In the rows, zero is written as 128.
Each row has a class, written as a number after it.
[ 94 114 118 130  88 126 132 148 130 187 122 108 116 139 140 109 124 123
 132 130 150 126 146 131 108 133 135 118  94 128 132 148 129 123 107 133
 139]	10
[133 122 109 107 116 124 125 130 136 115 134 121 112 139 115 116 127 137
 124 139 113 136 136 122 121 133 140 143 121 149 115 118 133 108 113 112
 126]	3
[154 111  73 100 165 117 146 126 143  34 162 168 113 124 147 140 131 143
 121 143  62 165 103  92 142  67  97 149 159 195  90  94 158 131 117  91
 110]	10
[ 86 138 151 134 103 145 113 135  97 183  84  89 125 150  81  91 100 120
 130 135 133 119 127 131 118 169 129 125 112 120 143 160 128 122 138 138
 130]	10
[106 111 114 121 123 126 126 132 117 152 135 117 105 158  96 124 137 126
 155 133 126 144 111 131 107 127 126 122 114 128 136 132 144 126 128 127
 134]	9
[ 62 143 142 117  64 131 116 138 120 223  96  70 113 165  89  72 111 133
 134 145 169 102 166 159 103 196 185 124  86  99 151 152 121  93 116 134
 137]	3
[102 138 134 109 101 108 117 132  99 188 108  84 118 157 134 133 137 149
 127 103 144 104 137 123 124 162 139 147 129 105 137 144 146 126 114 121
 156]	5
[138 140 115 130 137 106 123 103 127  91 152 139 144 130  98 131 127 141
 131 141 103 117 123 141 143 131 150 135 140 118 127 116 119 111 146 136
 108]	8
[128 143 153 149 111 122 102 123 111 159 113  94 137 138 112 131 128 135
 117 116 158 103 142 159 140 183 141 130 116  84 141 134 114 117 137 153
 132]	0
[119 123  98 102 120 105 130 143 133 114 144 123 112 145 133 124 133 143
 134 141 118 136 130 118 120 128 142 135 130 157 119 119 139 115 114 106
 126]	9
[ 95 104 101 114 116 134 146 148 142 153 135 120 120 128 123 117 126 124
 142 139 126 138 129 125 108 117 131 126 106 137 119 143 136 126 106 120
 133]	3
[115 151 112 125 118 109 129 109 127 123 132 135 151 117  99 101 116 135
 125 155 117 102 138 151 136 131 165 130 130 105 135 122 107 102 139 142
 109]	5
[ 62 113 116 131  74 120 138 151 127 238 133 101 121 144 119  99 128 113
 155 144 169 121 148 138  86 149 168 101  76 101 152 164 120 113 112 149
 140]	9
[123 155 118  95 126  94 111 126 105 134 106  96 112 144 124 133 112 152
 122 122 125 110 132 130 134 163 152 158 144 134 128 133 134 119 120 108
 137]	1
[151 144 105  97 150 103 122 120 105  86 135 138 130 129 141 138 109 150
 121 114  78 129  98 104 132  97 113 155 158 166 108 119 143 132 127 109
 132]	8
[150 154 103 102 152  87 120 121 102  94 129 110 126 141 149 156 128 161
 122 104 101 119 107 115 150 126 120 166 170 139 122 118 148 135 124 100
 129]	10
[ 90 131 130 113  71 111 115 137 119 195 109  85 104 172 108  85 117 134
 128 138 144 119 153 137 106 163 163 129  97 130 144 145 137 103 112 134
 140]	1
[166 152 118 104 163 112 116 121 105  77 125 126 123 130 148 152 120 153
 116 106  92 130 108 108 144 117 100 158 167 152 110 117 144 140 125 107
 130]	4
[184 134 102 105 159 105 118 104 123  38 154 138 113 144 112 133 134 140
 119 134  73 156 109 113 134  83 106 150 150 171 102  95 142 120 128 115
 116]	4
[143 141 106 121 145 101 121 108 140  85 143 133 145 127 104 140 125 145
 119 148 115 115 133 145 157 136 142 140 144 112 125 101 123 120 136 135
 111]	1
[ 88 113 119 115 119 124 125 133 114 163 118 113 119 151  94 112 123 118
 147 143 129 141 118 118 111 128 127 120 116 128 136 139 144 129 125 127
 138]	6
[ 93 114 105 111 105  99 131 139 129 148 133 102 117 166 109 128 145 147
 151 127 138 121 129 137 119 155 159 140 124 119 133 132 142 112 118 109
 137]	8
[129 123 113 115 106 102 125 132 136 126 132 110 113 148 117 116 128 137
 129 134 122 135 142 130 123 135 145 136 127 144 132 126 139 113 118 118
 129]	1
[128 108 100 122 137 133 143 139 135 111 153 141 120 126 144 132 126 130
 136 126  99 146 106 122 124  87 100 133 126 157 113 133 145 148 120 129
 128]	9
[111 160 125 102 121 103 116 123  95 154 106  87 122 147 122 123 105 156
 122 113 125 105 129 138 135 169 143 157 152 118 134 125 140 129 129 113
 140]	2
[ 25 113 113 124  87 129 150 155 115 245 111 117 136 136 101  87 107 117
 153 152 147 119 131 126 101 161 152 108  95 107 152 176 140 126 124 153
 136]	1
[109 106  75  98 155 113 148 142 137  88 154 162 130 123 127 130 131 142
 139 150  81 144 104  98 139 113 114 141 149 163 107 116 152 126 123  98
 117]	0
[126 133 119 135 132 107 120 105 127 128 142 129 146 129 100 139 130 132
 138 138 130 113 128 141 134 141 148 127 130  95 132 114 116 115 143 146
 122]	8
[140 116  97 105 155 111 124 107 118  81 146 135 110 149  82 133 137 133
 150 141  86 159 100 120 126 107 112 146 145 148 115 111 148 123 137 115
 119]	4
[175 101  79 106 172 114 149 115 158  15 185 164 122 120 136 157 157 134
 129 139  68 169 107 100 139  47  98 149 163 174  90  90 151 137 122 100
 111]	5
[125 143 111 100 126  96 118 132 106 138 112 118 123 134 155 147 124 155
 123 106 129 112 121 122 137 141 138 156 147 125 128 122 134 127 114 108
 141]	6
[113 158 133 104 101 108 111 137  97 178 109  96 119 134 144 116 108 146
 121 117 141 103 137 124 116 161 156 137 125 131 139 148 131 118 111 125
 144]	7
[120 104  91 113 143 125 149 136 136  91 155 146 126 132 125 129 125 130
 139 132  91 156 106 109 118  83 110 138 134 165 103 129 147 138 125 115
 126]	8
[103 110  92 112 114 118 151 136 141 135 150 145 129 126 141 114 118 124
 145 136 114 139 121 119 107  89 133 128 118 150 115 132 132 129 117 122
 133]	8
[141 171 115  91 126  92 109 124 100 125 114 103 126 130 150 118 105 159
 115 114 105 108 122 130 125 139 135 155 140 152 124 133 131 113 114 116
 134]	3
[119 111  94 113 141 113 133 119 115 115 139 148 128 142  88 120 130 137
 142 138  89 144  89 115 121 111 116 139 135 138 124 111 147 122 135 124
 123]	2
[ 95 121 106 111 125 130 132 127 118 149 117 127 130 135  86 108 119 126
 143 149 120 127 116 125 115 138 135 129 112 125 124 128 131 113 126 131
 129]	3
[ 69 120 131 123  78 122 125 142 119 212 117  92 116 159 111 105 125 137
 144 134 161 112 137 147 113 174 158 125 102 104 149 149 136 118 122 137
 142]	9
[ 87  82  79 113 115 112 160 141 143 156 167 145 119 135 137 124 149 120
 160 140 116 151 110 118 106  93 129 120 110 140 123 134 150 126 111 124
 132]	0
[114 123 118 112 133 131 121 120 117 137 116 120 116 145  90  99 110 116
 140 147 116 145 119 121 113 113 127 133 119 139 120 125 132 122 127 129
 127]	11
[153  95  86 120 152 121 143 136 144  71 160 153 128 127 139 146 147 135
 133 120  84 155 100 105 132  62  82 147 141 157  98 119 152 147 116 117
 126]	5
[ 92 156 120 101 126 104 124 129  97 172 102 109 129 135 119 126 106 141
 130 130 128  99 130 119 132 167 152 137 140 116 141 142 135 126 126 120
 140]	1
[147 123  98 106 132 112 128 126 143  96 142 114 111 150 127 139 144 144
 133 127 119 133 134 130 129 125 131 148 130 136 113 104 138 118 110 105
 131]	3
[167 138 102 127 161 115 121 109 126  65 150 154 150 111 107 152 127 147
 120 133  94 126 105 126 158 127 114 153 158 120 114  97 124 130 145 142
 107]	7
[137 100  79 107 127 110 149 139 148  98 173 159 109 121 153 116 131 121
 143 139  85 162 113 111 107  54 116 118 120 184 112 126 142 124 106 104
 125]	0
[105 156 139 111  68  80  99 126  96 220  93  68 109 154 131 114 115 150
 127 108 165  96 154 154 115 192 174 139 117 102 159 147 128 104 112 132
 155]	1
[126 124 108 133 133 103 127 111 132 125 151 143 135 120 108 145 145 139
 145 141 126 119 128 149 140 151 146 127 135  97 137 116 124 113 139 143
 112]	4
[137 115 105 105 134 109 116 123 122 104 135 133 108 148 107 108 128 129
 140 140  98 158 109 118 109  96 120 134 119 170 117 126 141 111 118 119
 123]	11
[110 113 115 113 134 131 130 155 127 122 122 126 127 142 134 121 123 142
 130 123 109 137 112 106 124 134  99 141 134 157 114 136 151 139 119 111
 131]	2
[102 118 127 120  94 113 114 129 106 170 117 101 111 167  93 104 128 130
 142 126 130 135 123 133  98 140 142 125 101 133 133 141 138 105 122 136
 142]	8
[134 129 103 110 124 105 119 140 128  95 126 109 121 153 119 119 129 158
 131 122 100 130 115 139 139 136 112 154 141 146 117 132 142 125 117 112
 122]	4
[150 133 117 130 135 107 109 101 123 114 138 130 133 130 116 139 130 145
 120 128 121 126 122 148 148 134 125 145 135 110 123 103 128 121 135 152
 121]	11
[103 144 124 129 116 124 129 111 122 134 129 121 139 130  98 106 112 129
 124 157 118 111 134 142 139 147 157 128 128 117 136 130 118 110 142 139
 107]	10
[ 65 137 127 125  88 124 126 142 110 201 105  99 123 157  93  89 116 138
 138 137 144 103 141 146 128 187 162 121 111  97 151 149 129 108 127 125
 135]	0
[ 96 134 124 118 109 124 120 154 119 157 103 107 124 142 129 101 109 147
 126 126 126 117 130 136 132 161 128 135 126 140 132 151 139 126 117 122
 131]	11
[100 136 128 122  89 106 117 134 106 173 107  94 120 158 105 106 120 142
 135 120 146 113 139 141 115 169 164 136 114 116 138 142 129 105 123 126
 144]	8
[113  91  86 119 128 117 143 142 139 133 155 134 111 137 138 138 142 125
 146 132 113 157 115 108 116  96 104 129 121 151 116 132 154 139 111 116
 133]	10
[101 120 135 129 133 137 115 136 105 156 107 115 129 145  86 115 118 118
 143 131 126 135 117 112 108 146 113 122 114 128 125 145 136 127 136 138
 137]	8
[148 114 112 119 151 128 122 116 126  91 128 133 115 142 100 128 128 124
 134 133 104 156 112 113 128  95 109 137 133 147 110 109 140 128 125 119
 127]	11
[ 90 156 141 144 122 128 120 120 117 156 107 109 158 127  84 115 106 135
 129 139 151  90 147 158 146 188 166 128 129  74 141 134 107 116 151 149
 120]	8
[122 143 108 127 133 106 127 111 120 120 144 126 147 126 108 129 117 138
 118 147 112 120 125 129 149 140 136 138 146 115 130 117 129 124 144 140
 114]	10
[ 94 135 116 114 108 119 129 141 125 163 113 109 120 140 122 101 115 129
 139 139 140 115 145 132 120 156 152 127 119 122 133 133 123 112 123 113
 133]	0
[105 110 102 115 103 101 132 143 133 151 127 117 124 152 110 119 135 137
 139 137 134 128 127 125 119 146 146 138 120 125 135 129 141 116 120 124
 133]	1
[162 138  95  98 166 101 123 131 109  72 138 147 123 120 157 149 122 152
 121 108  78 135  92 106 140 103  97 156 162 170 108 116 146 137 123  99
 132]	0
[200 112  81 116 188  97 139  88 151   4 187 181 129 113 128 184 161 148
 127 130  72 152  99 111 160  68 112 155 174 145  98  60 141 130 134 102
 107]	2
[137 151 114 102 133 104 120 125 101 115 121 121 120 140 139 133 125 161
 116 106 101 116 118 118 140 126 121 160 156 139 121 123 147 130 124 109
 137]	5
[ 96 120 126 119  99 125 120 146 115 169 111  91 105 165 102 113 130 144
 134 122 141 129 139 135 121 178 139 144 118 119 132 147 147 120 118 119
 139]	4
[ 80 131 137 126  89 133 120 140 108 195 100  98 120 158  83  81 117 119
 143 139 145 117 137 138  99 150 149 117 100 109 147 154 125 110 131 136
 135]	5
[202 141  95 112 179  96 122  94 144   4 163 175 141  95 148 169 133 145
 109 134  83 134 116 122 165  88 123 161 173 152 100  75 114 124 138 114
 102]	6
[120 135 148 124 126 146 106 140 107 148 108 111 118 145 109 103 109 122
 130 129 121 132 117 119 109 140 109 124 112 147 133 152 131 131 132 135
 132]	9
[135 103  84 107 155 116 140 139 145  87 161 153 123 123 145 138 135 134
 138 136  94 159 109 104 123  80  90 136 136 165 101 122 150 141 113 117
 123]	4
[131 156 112  96 121  95 114 138 110 140 122 125 122 113 169 126 108 151
 120 120 120 112 135 115 126 140 136 140 141 155 125 129 127 122 111 111
 138]	9
[105 102  91 103 138 117 138 128 123 121 143 150 125 124 103 120 120 116
 142 158  92 152 100 102 113 103 123 135 130 157 119 127 141 126 130 125
 122]	6
[140 117 100 118 144 123 135 143 129 102 138 132 121 134 148 128 124 139
 127 115  95 149 111 117 128  93  91 141 132 163 109 134 150 144 113 123
 128]	11
[109 135 116 117 111 120 123 150 126 149 114  90 123 154 115 112 125 142
 138 126 131 113 133 141 121 158 133 131 114 124 134 146 135 120 112 118
 133]	3
[ 92  96  96 120 100 128 152 142 145 162 146 135 111 139 125 108 133 118
 155 141 128 143 129 131 105 101 131 113  99 134 128 143 139 130 108 124
 137]	4
[150 120  85 108 164 114 140 132 129  59 145 144 120 138 111 148 126 148
 124 131  71 144 104 106 149 110 105 158 161 160 109 110 157 139 133 104
 117]	1
[125 125 103 111 123 103 122 133 128 113 139 116 114 153 116 127 135 146
 130 130 112 135 129 132 135 137 136 143 136 137 131 121 145 122 118 111
 126]	6
[138 141 127 126 142 119 115 122 130 103 126 131 140 119 128 129 119 129
 123 135 121 121 130 136 138 129 129 131 134 128 129 125 117 126 132 133
 117]	6
[ 80 119 138 124  96 131 111 138 101 206  86  90 119 156  87  99 113 115
 142 129 155 129 132 133 104 164 132 128  99 107 142 151 132 123 124 142
 150]	6
[100 138 114 105 101  88 121 122  93 200 113 101 117 149 128 130 131 145
 145 114 143 111 125 122 115 158 152 142 128 101 142 137 139 116 115 126
 151]	4
